Below are the code and all the weights of a small trained network. Each question names an input and a class and asks about switching units off, where a switched-off unit gives its printed mean instead of its output.

import numpy as np


def w(rows, s, z=0):
    codes = np.array(rows[::2]) - 128.0
    scale = np.full(codes.shape[1], s)
    scale[-1] = z or s
    return codes * scale


def f(y):
    return y / 2 * (1 + np.tanh(0.7978845608 * (y + 0.044715 * y**3)))


def log_softmax(a):
    a = a - a.max(-1, keepdims=True)
    return a - np.log(np.exp(a).sum(-1, keepdims=True))


def net(x, mask):
    res = np.array(x, float).reshape(1, 3) / 4 @ E
    y = f(res @ A[0][:, :-1].T + A[0][:, -1])
    res = res + np.where(mask, y, B[0][:, -1]) @ B[0][:, :-1]
    return log_softmax(res[-1] @ U[:, :-1].T + U[:, -1])


A, B = {}, {}
E = w([
[157,92,56,252,107,168,22,160,157],'x0',
[219,85,205,121,39,1,121,97,77],'x1',
[174,35,16,112,158,105,202,139,244],'x2',
],0.0099)
A[0] = w([
[130,79,107,185,143,206,113,150,149,255],'N1',
[128,130,77,165,138,117,132,125,159,144],'N2',
[158,115,80,88,109,113,160,108,156,172],'N3',
[159,85,182,149,136,161,86,143,91,167],'N4',
[96,143,132,69,139,109,110,139,121,155],'N5',
[136,122,93,110,102,137,136,154,189,223],'N6',
[132,250,150,98,112,120,159,100,160,195],'N7',
[162,128,77,176,131,107,115,163,115,236],'N8',
[161,110,65,151,148,130,128,181,200,181],'N9',
],0.012,0.0027)
B[0] = w([
[163,208,180,99,191,160,81,234,150,244],'N1',
[78,150,27,255,180,35,71,212,166,190],'N2',
[167,9,161,252,199,223,105,48,117,211],'N3',
[149,165,104,102,2,165,103,137,34,196],'N4',
[57,158,135,168,213,207,215,101,84,162],'N5',
[163,66,53,140,215,112,169,179,86,204],'N6',
[52,165,185,115,111,159,154,99,88,196],'N7',
[200,185,96,165,163,6,59,146,173,205],'N8',
[110,97,78,213,233,79,96,180,149,255],'N9',
],0.007,0.012)
U = w([
[173,57,164,159,159,176,176,66,132,83],'0',
[161,162,181,102,50,127,67,133,109,108],'1',
[36,183,246,61,139,179,145,118,76,252],'2',
[128,145,97,140,172,106,119,152,148,46],'3',
],0.012,0.002)

Each question gives the input, the list of numbers given to net, and the class t.
The units are the neurons (one row each of A and B). Each row of codes is followed by its name. A weight is (code - 128) times the scale printed after its matrix; where a second scale follows, it is the last column's (A, B and U).
mask holds one flag per neuron, in row order. A switched-off neuron (its flag False) gives its mean, the last column of its row in B, instead of its output. The means were averaged over made-up inputs and are rounded, as every weight is.
A unit's drop is (log p(t) with every unit on - log p(t) with that unit switched off) / (log p(t) with every unit on - log p(t) with every unit switched off).
The circuit of an input: a set's keep is (log p(t) with only the set's units on - log p(t) with every unit switched off) / (log p(t) with every unit on - log p(t) with every unit switched off). Starting from all 9 units, units are removed one at a time, each time the one whose removal leaves the highest keep (on an exact tie, the one counted first), for as long as the keep stays at least 0.8.
units of the circuit, in order: the units of the circuit, biggest drop first
top k neurons: the k neurons with the biggest drops, biggest first
drop of u: that unit's drop, to one decimal
input [-2,0,7], class 0: units of the circuit, in order -> (N3)
input [-2,0,1], class 0: top 3 neurons -> (N1, N4, N7)
input [-7,-4,3], class 2: top 2 neurons -> (N7, N9)
input [7,3,-1], class 1: units of the circuit, in order -> (N4, N6)
input [0,1,1], class 0: units of the circuit, in order -> (N1, N2)
input [0,2,3], class 0: top 3 neurons -> (N1, N3, N2)
input [-8,-5,3], class 2: top 2 neurons -> (N7, N9)
input [0,6,8], class 0: top 2 neurons -> (N3, N1)
input [-4,0,3], class 0: drop of N8 -> 0.0
input [1,-1,-2], class 2: drop of N8 -> 0.2
input [-5,-3,7], class 0: drop of N3 -> 0.9
input [6,-5,-8], class 1: drop of N7 -> 0.1
